Below are the code and all the weights of a small trained network. Each question names an input and a target symbol and asks about switching units off, where a switched-off unit gives its printed mean instead of its output.

import numpy as np


def w(rows, s, z=0):
    codes = np.array(rows[::2]) - 128.0
    scale = np.full(codes.shape[1], s)
    scale[-1] = z or s
    return codes * scale


def f(y):
    return np.maximum(y, 0)


def softmax(a):
    e = np.exp(a - a.max(-1, keepdims=True))
    return e / e.sum(-1, keepdims=True)


def log_softmax(a):
    a = a - a.max(-1, keepdims=True)
    return a - np.log(np.exp(a).sum(-1, keepdims=True))


def net(x, mask):
    ids = ['ΘΛΠγεητφ'.index(c) for c in x.split()]
    T = len(ids)
    res = E[ids] + P[:T]
    r = res
    for j in range(3):
        rows = slice(4 * j, 4 * j + 4)
        q, k, v = (r @ M[0][rows].T for M in (Q, K, V))
        z = softmax(np.where(np.tri(T) > 0, q @ k.T / 4**0.5, -1e9)) @ v
        o = O[0][rows]
        res = res + np.where(mask[j], z, o[:, -1]) @ o[:, :-1]
    y = f(res @ A[0][:, :-1].T + A[0][:, -1])
    res = res + np.where(mask[3:7], y, B[0][:, -1]) @ B[0][:, :-1]
    return log_softmax(res[-1] @ U[:, :-1].T + U[:, -1])


Q, K, V, O, A, B = {}, {}, {}, {}, {}, {}
E = w([
[157,140,149,208,127,58,146,101,141,97],'Θ',
[76,122,105,124,60,132,118,97,121,119],'Λ',
[118,131,115,134,113,175,253,91,156,81],'Π',
[108,128,160,89,106,120,185,137,22,111],'γ',
[128,218,199,155,132,146,127,153,52,156],'ε',
[158,174,119,160,78,133,144,69,195,125],'η',
[103,142,115,68,177,185,207,122,205,112],'τ',
[216,56,209,64,133,161,44,32,55,188],'φ',
],0.02)
P = w([
[151,176,100,152,134,209,91,223,104,38],'0',
[175,178,91,120,116,21,154,165,132,138],'1',
[66,114,86,150,203,115,131,114,53,97],'2',
[163,193,159,113,125,124,176,71,141,130],'3',
[62,127,145,65,73,70,250,127,100,144],'4',
[124,104,171,201,109,131,141,139,130,130],'5',
[140,176,122,143,91,254,177,126,56,120],'6',
[93,203,200,51,93,175,142,167,76,50],'7',
[120,109,131,167,162,156,99,139,118,143],'8',
],0.0099)
Q[0] = w([
[93,137,100,161,132,124,187,118,133,129],'H1',
[167,149,73,126,79,89,125,242,179,135],'H1',
[111,144,78,90,101,177,176,174,2,68],'H1',
[56,72,160,95,116,205,104,120,159,113],'H1',
[156,158,92,174,111,48,137,117,163,191],'H2',
[148,143,132,52,155,187,196,200,149,139],'H2',
[181,142,167,115,172,178,144,179,143,91],'H2',
[72,70,173,146,206,159,95,171,239,97],'H2',
[187,172,166,75,99,60,133,120,128,195],'H3',
[57,234,103,132,68,204,151,127,144,93],'H3',
[134,181,92,99,121,85,154,215,117,119],'H3',
[196,104,175,112,164,90,71,192,93,148],'H3',
],0.0084)
K[0] = w([
[129,92,144,122,79,49,178,137,89,176],'H1',
[100,244,47,171,13,62,181,152,178,37],'H1',
[123,128,159,152,63,143,240,179,111,127],'H1',
[158,142,148,69,75,251,156,117,95,143],'H1',
[153,184,86,39,94,10,137,110,77,123],'H2',
[103,139,40,128,173,126,155,117,238,109],'H2',
[113,115,2,71,154,184,100,164,190,81],'H2',
[207,156,101,43,185,176,112,205,137,38],'H2',
[170,135,61,53,157,103,141,33,196,114],'H3',
[159,95,194,123,188,108,195,51,80,160],'H3',
[194,101,82,155,124,99,124,54,158,124],'H3',
[142,91,31,214,126,125,62,113,189,72],'H3',
],0.007)
V[0] = w([
[69,103,88,130,44,162,181,115,89,143],'H1',
[181,150,159,71,138,153,145,111,64,150],'H1',
[118,146,172,113,113,99,95,182,85,126],'H1',
[181,141,176,107,146,99,136,87,93,125],'H1',
[100,99,83,89,129,124,164,164,141,129],'H2',
[109,161,100,2,166,112,94,109,176,183],'H2',
[189,61,103,116,99,133,153,133,114,67],'H2',
[101,131,180,54,153,151,185,165,118,115],'H2',
[98,186,193,143,134,106,122,141,97,121],'H3',
[130,115,94,74,137,133,170,149,104,124],'H3',
[120,98,125,129,90,184,97,145,168,212],'H3',
[133,200,100,121,162,142,113,120,142,151],'H3',
],0.0089)
O[0] = w([
[209,175,120,216,144,96,75,202,55,98,164],'H1',
[219,93,148,198,63,122,128,132,165,194,254],'H1',
[126,123,149,104,166,68,14,54,181,146,142],'H1',
[158,66,159,130,134,150,131,164,202,159,214],'H1',
[92,124,122,74,80,48,96,137,108,172,99],'H2',
[129,92,97,164,12,178,134,119,142,161,140],'H2',
[171,102,112,177,150,66,169,48,86,101,146],'H2',
[157,101,180,78,112,104,130,153,50,253,146],'H2',
[115,190,121,152,147,70,102,202,164,136,140],'H3',
[167,143,94,118,114,102,133,164,89,167,139],'H3',
[72,109,157,213,91,168,122,108,94,107,125],'H3',
[65,190,148,65,178,178,166,163,126,188,117],'H3',
],0.0069,0.0098)
A[0] = w([
[158,14,166,127,172,172,28,65,113,145,4],'N1',
[117,91,109,227,158,117,61,161,205,165,141],'N2',
[121,100,2,149,136,72,81,187,105,20,101],'N3',
[149,247,159,219,136,193,155,70,124,192,172],'N4',
],0.006,0.0038)
B[0] = w([
[73,201,136,193,89,148,154,142,123,80,254],'N1',
[145,86,124,69,194,86,170,160,79,163,198],'N2',
[95,102,253,135,79,164,93,55,100,66,184],'N3',
[108,91,50,110,84,134,147,255,205,128,229],'N4',
],0.0082,0.0092)
U = w([
[130,90,144,152,176,97,144,120,163,104,62],'Θ',
[84,111,130,124,85,103,89,102,144,115,173],'Λ',
[179,100,96,134,150,138,179,117,108,96,2],'Π',
[209,58,92,125,181,93,84,121,96,137,183],'γ',
[55,102,142,183,177,100,86,194,167,168,124],'ε',
[140,162,68,153,122,141,126,110,184,109,91],'η',
[143,132,60,83,102,174,125,111,112,159,141],'τ',
[157,3,94,184,162,164,105,123,159,137,215],'φ',
],0.007,0.0037)

Each question gives the input, a string of symbols that net reads in full, and the target symbol t.
The units are the heads (4 rows each of Q, K, V and O) and the neurons (one row each of A and B). Each row of codes is followed by its name. A weight is (code - 128) times the scale printed after its matrix; where a second scale follows, it is the last column's (O, A, B and U).
mask holds one flag per unit, heads first, then neurons. A switched-off unit (its flag False) gives its mean, the last column of its rows in O or B, instead of its output. The means were averaged over made-up inputs and are rounded, as every weight is.
A unit's drop is (log p(t) with every unit on - log p(t) with that unit switched off) / (log p(t) with every unit on - log p(t) with every unit switched off).
The circuit of an input: a set's keep is (log p(t) with only the set's units on - log p(t) with every unit switched off) / (log p(t) with every unit on - log p(t) with every unit switched off). Starting from all 7 units, units are removed one at a time, each time the one whose removal leaves the highest keep (on an exact tie, the one counted first), for as long as the keep stays at least 0.8.
circuit, biggest first: the units of the circuit, biggest drop first
top k neurons: the k neurons with the biggest drops, biggest first
which heads matter: for each layer, one digit per head in row order, 1 if its drop is at least 0.15 and else 0, layers parted by /
drop when u is switched off: that unit's drop, to one decimal
input Λ Λ Λ φ ε τ Λ Λ η, target ε: circuit, biggest first : [H3, N4]
input Π φ Λ Λ, target φ: circuit, biggest first : [H2, H1, N1]
input η φ φ Θ, target φ: which heads matter : 110
input Π φ φ η, target φ: which heads matter : 100
input Λ ε Λ Λ Θ τ, target ε: circuit, biggest first : [H3]
input φ φ φ ε, target φ: circuit, biggest first : [H1, H2, N1]
input Λ η φ Π, target φ: circuit, biggest first : [H1, N1]
input Λ η τ η φ φ γ, target φ: which heads matter : 101
input γ Λ Θ, target γ: which heads matter : 011
input γ Λ τ, target γ: which heads matter : 101
input Λ Λ ε Λ, target ε: which heads matter : 011
input η τ Λ Λ τ Λ Π, target τ: circuit, biggest first : [H2, H3]
input Λ φ φ η γ Λ, target γ: which heads matter : 001
input Λ Λ γ, target γ: circuit, biggest first : [N1, H1]
input φ ε Λ Λ Λ η, target ε: which heads matter : 011
input φ τ τ Θ η ε Λ ε Λ, target ε: circuit, biggest first : [H3]
input Λ ε τ φ Λ Λ γ, target γ: top 2 neurons : [N1, N3]
input Λ Λ Λ, target Λ: drop when N3 is switched off : 0.6
input Λ ε Λ Λ ε τ, target ε: drop when H3 is switched off : 0.8
input τ φ φ τ, target φ: circuit, biggest first : [H1]
input Λ Θ φ τ, target φ: circuit, biggest first : [H1, N1]
